Here is a tiny trained network, its code and every weight. The questions are about switching its units off for an input and a class, where a switched-off unit gives its printed mean instead of its output.

import numpy as np


def w(rows, s, z=0):
    codes = np.array(rows[::2]) - 128.0
    scale = np.full(codes.shape[1], s)
    scale[-1] = z or s
    return codes * scale


def norm(h):
    return h / np.sqrt((h * h).mean(-1, keepdims=True) + 1e-5)


def f(y):
    return y / 2 * (1 + np.tanh(0.7978845608 * (y + 0.044715 * y**3)))


def log_softmax(a):
    a = a - a.max(-1, keepdims=True)
    return a - np.log(np.exp(a).sum(-1, keepdims=True))


def net(x, mask):
    res = np.array(x, float).reshape(1, 5) / 4 @ E
    u = 0
    for l in range(2):
        y = f(norm(res) @ A[l][:, :-1].T + A[l][:, -1])
        res = res + np.where(mask[u : u + 12], y, B[l][:, -1]) @ B[l][:, :-1]
        u += 12
    return log_softmax(norm(res)[-1] @ U[:, :-1].T + U[:, -1])


A, B = {}, {}
E = w([
[236,124,123,131,185,157,212,150,86,66],'x0',
[94,103,79,139,141,125,85,255,126,139],'x1',
[171,139,93,103,174,150,25,131,44,6],'x2',
[61,69,157,150,151,120,164,176,194,9],'x3',
[71,130,87,148,137,135,209,80,73,165],'x4',
],0.008)
A[0] = w([
[153,133,133,121,135,128,117,106,117,134,59],'L0N0',
[198,137,98,130,132,129,93,170,58,219,130],'L0N1',
[187,128,133,134,129,128,216,123,133,136,32],'L0N2',
[115,126,131,123,126,125,67,124,155,180,93],'L0N3',
[135,140,103,121,126,130,104,142,88,174,3],'L0N4',
[137,136,133,129,129,128,175,35,90,114,123],'L0N5',
[111,118,109,131,139,129,168,208,118,28,169],'L0N6',
[213,129,151,128,129,131,73,131,153,5,153],'L0N7',
[85,122,150,127,126,125,146,173,223,174,127],'L0N8',
[135,130,135,132,135,128,177,84,145,166,120],'L0N9',
[147,116,144,126,127,134,206,134,156,132,85],'L0N10',
[136,134,119,127,111,127,83,124,112,151,101],'L0N11',
],0.027,0.0069)
B[0] = w([
[117,138,94,142,125,194,113,165,127,116,145],'L0N0',
[169,10,73,20,171,231,174,246,99,141,238],'L0N1',
[221,148,244,73,124,37,140,118,194,140,190],'L0N2',
[57,172,241,179,109,168,75,91,170,123,182],'L0N3',
[166,74,66,206,213,60,154,96,44,190,163],'L0N4',
[96,13,81,203,124,153,96,94,27,143,198],'L0N5',
[104,70,228,116,11,123,40,159,8,129,227],'L0N6',
[230,161,165,60,254,103,114,32,201,125,254],'L0N7',
[149,33,67,142,50,150,224,77,186,73,221],'L0N8',
[158,235,106,51,21,152,128,71,64,126,186],'L0N9',
[161,179,173,188,170,9,175,144,131,158,183],'L0N10',
[51,209,107,96,123,117,113,178,87,198,165],'L0N11',
],0.021,0.023)
A[1] = w([
[103,188,77,167,118,157,185,136,253,74,63],'L1N0',
[133,77,153,173,111,78,137,211,127,89,43],'L1N1',
[110,93,94,158,34,183,153,135,91,109,59],'L1N2',
[134,79,135,114,158,161,105,161,111,107,102],'L1N3',
[205,166,102,105,104,152,140,149,85,86,3],'L1N4',
[133,90,147,203,133,71,110,125,142,70,18],'L1N5',
[76,189,152,168,153,157,49,132,117,103,93],'L1N6',
[145,137,157,152,119,84,173,95,207,164,136],'L1N7',
[103,191,182,112,73,74,87,140,101,115,130],'L1N8',
[106,177,119,149,186,131,116,108,150,178,74],'L1N9',
[159,151,124,49,120,154,132,165,121,164,79],'L1N10',
[112,136,168,175,160,112,73,119,116,166,79],'L1N11',
],0.027,0.0047)
B[1] = w([
[182,94,120,235,157,110,16,223,211,115,158],'L1N0',
[118,113,70,97,158,101,105,1,127,160,163],'L1N1',
[80,82,113,104,83,110,146,67,114,133,252],'L1N2',
[109,253,137,145,87,80,171,134,177,117,215],'L1N3',
[41,170,160,88,123,119,96,93,205,108,178],'L1N4',
[99,135,95,42,126,131,140,165,130,165,164],'L1N5',
[133,155,127,157,79,142,37,180,43,106,142],'L1N6',
[110,162,123,180,120,142,79,206,128,144,199],'L1N7',
[120,161,54,146,192,184,195,134,153,126,200],'L1N8',
[141,106,164,135,97,158,167,113,50,53,143],'L1N9',
[142,71,170,156,144,71,72,119,138,103,223],'L1N10',
[89,129,150,88,111,180,137,190,186,64,160],'L1N11',
],0.033,0.018)
U = w([
[81,141,150,149,149,150,156,156,144,180,2],'0',
[73,79,90,107,63,118,153,96,88,146,226],'1',
[181,126,192,59,172,93,108,122,143,119,201],'2',
[87,177,169,133,132,196,72,149,76,83,78],'3',
[148,119,73,162,208,158,136,64,137,108,20],'4',
[171,250,127,160,107,72,186,103,125,164,69],'5',
[102,117,41,123,222,126,166,220,105,176,86],'6',
[137,112,99,208,98,128,96,149,206,115,121],'7',
],0.021,0.005)

Each question gives the input, the list of numbers given to net, and the class t.
The units are the neurons (one row each of A and B). Each row of codes is followed by its name. A weight is (code - 128) times the scale printed after its matrix; where a second scale follows, it is the last column's (A, B and U).
mask holds one flag per neuron, layer by layer. A switched-off neuron (its flag False) gives its mean, the last column of its row in B, instead of its output. The means were averaged over made-up inputs and are rounded, as every weight is.
A unit's drop is (log p(t) with every unit on - log p(t) with that unit switched off) / (log p(t) with every unit on - log p(t) with every unit switched off).
The circuit of an input: a set's keep is (log p(t) with only the set's units on - log p(t) with every unit switched off) / (log p(t) with every unit on - log p(t) with every unit switched off). Starting from the 12 units with the biggest drops (on a tie, the unit counted first), units are removed one at a time, each time the one whose removal leaves the highest keep (on an exact tie, the one counted first), for as long as the keep stays at least 0.8.
circuit, biggest first: the units of the circuit, biggest drop first
unit that matters most: the unit with the biggest drop
top k neurons in layer l: the k neurons of layer l with the biggest drops, biggest first
drop when u is switched off: that unit's drop, to one decimal
input [-1,2,1,-7,-4], class 6: unit that matters most -> L0N1
input [0,-7,-8,4,-7], class 7: top 2 neurons in layer 0 -> [L0N8; L0N6]
input [1,-3,6,-3,3], class 4: top 4 neurons in layer 0 -> [L0N5; L0N7; L0N6; L0N10]
input [-3,3,7,8,5], class 3: circuit, biggest first -> [L0N6; L0N8]
input [-4,-3,-2,-8,-8], class 0: circuit, biggest first -> [L0N7; L0N6; L0N3]
input [-7,6,-8,-2,7], class 7: circuit, biggest first -> [L0N6; L1N0; L0N8]
input [-3,7,5,3,-8], class 3: top 2 neurons in layer 1 -> [L1N6; L1N11]
input [4,6,8,7,5], class 3: top 2 neurons in layer 0 -> [L0N6; L0N1]
input [1,6,-2,-3,2], class 6: top 3 neurons in layer 0 -> [L0N1; L0N6; L0N4]
input [1,-2,-7,-1,-6], class 7: circuit, biggest first -> [L0N8; L1N0; L0N6]
input [3,1,-5,-1,-8], class 7: top 2 neurons in layer 0 -> [L0N6; L0N8]
input [-8,8,2,-6,-3], class 0: top 3 neurons in layer 0 -> [L0N3; L0N1; L0N6]
input [-8,-2,7,2,-5], class 3: top 2 neurons in layer 0 -> [L0N1; L0N3]
input [-1,-8,3,4,3], class 1: unit that matters most -> L0N5
input [-6,3,1,-4,-4], class 0: top 2 neurons in layer 0 -> [L0N1; L0N3]
input [2,-6,1,8,5], class 1: top 3 neurons in layer 0 -> [L0N5; L0N6; L0N3]
input [2,3,-1,1,2], class 1: top 2 neurons in layer 0 -> [L0N6; L0N7]
input [2,2,8,-7,1], class 6: drop when L0N9 is switched off -> 0.1
input [-2,-1,-1,7,-3], class 1: drop when L0N8 is switched off -> 2.7
input [6,8,-4,-8,3], class 6: drop when L0N7 is switched off -> 0.2
input [-3,1,0,-7,2], class 6: circuit, biggest first -> [L0N1]
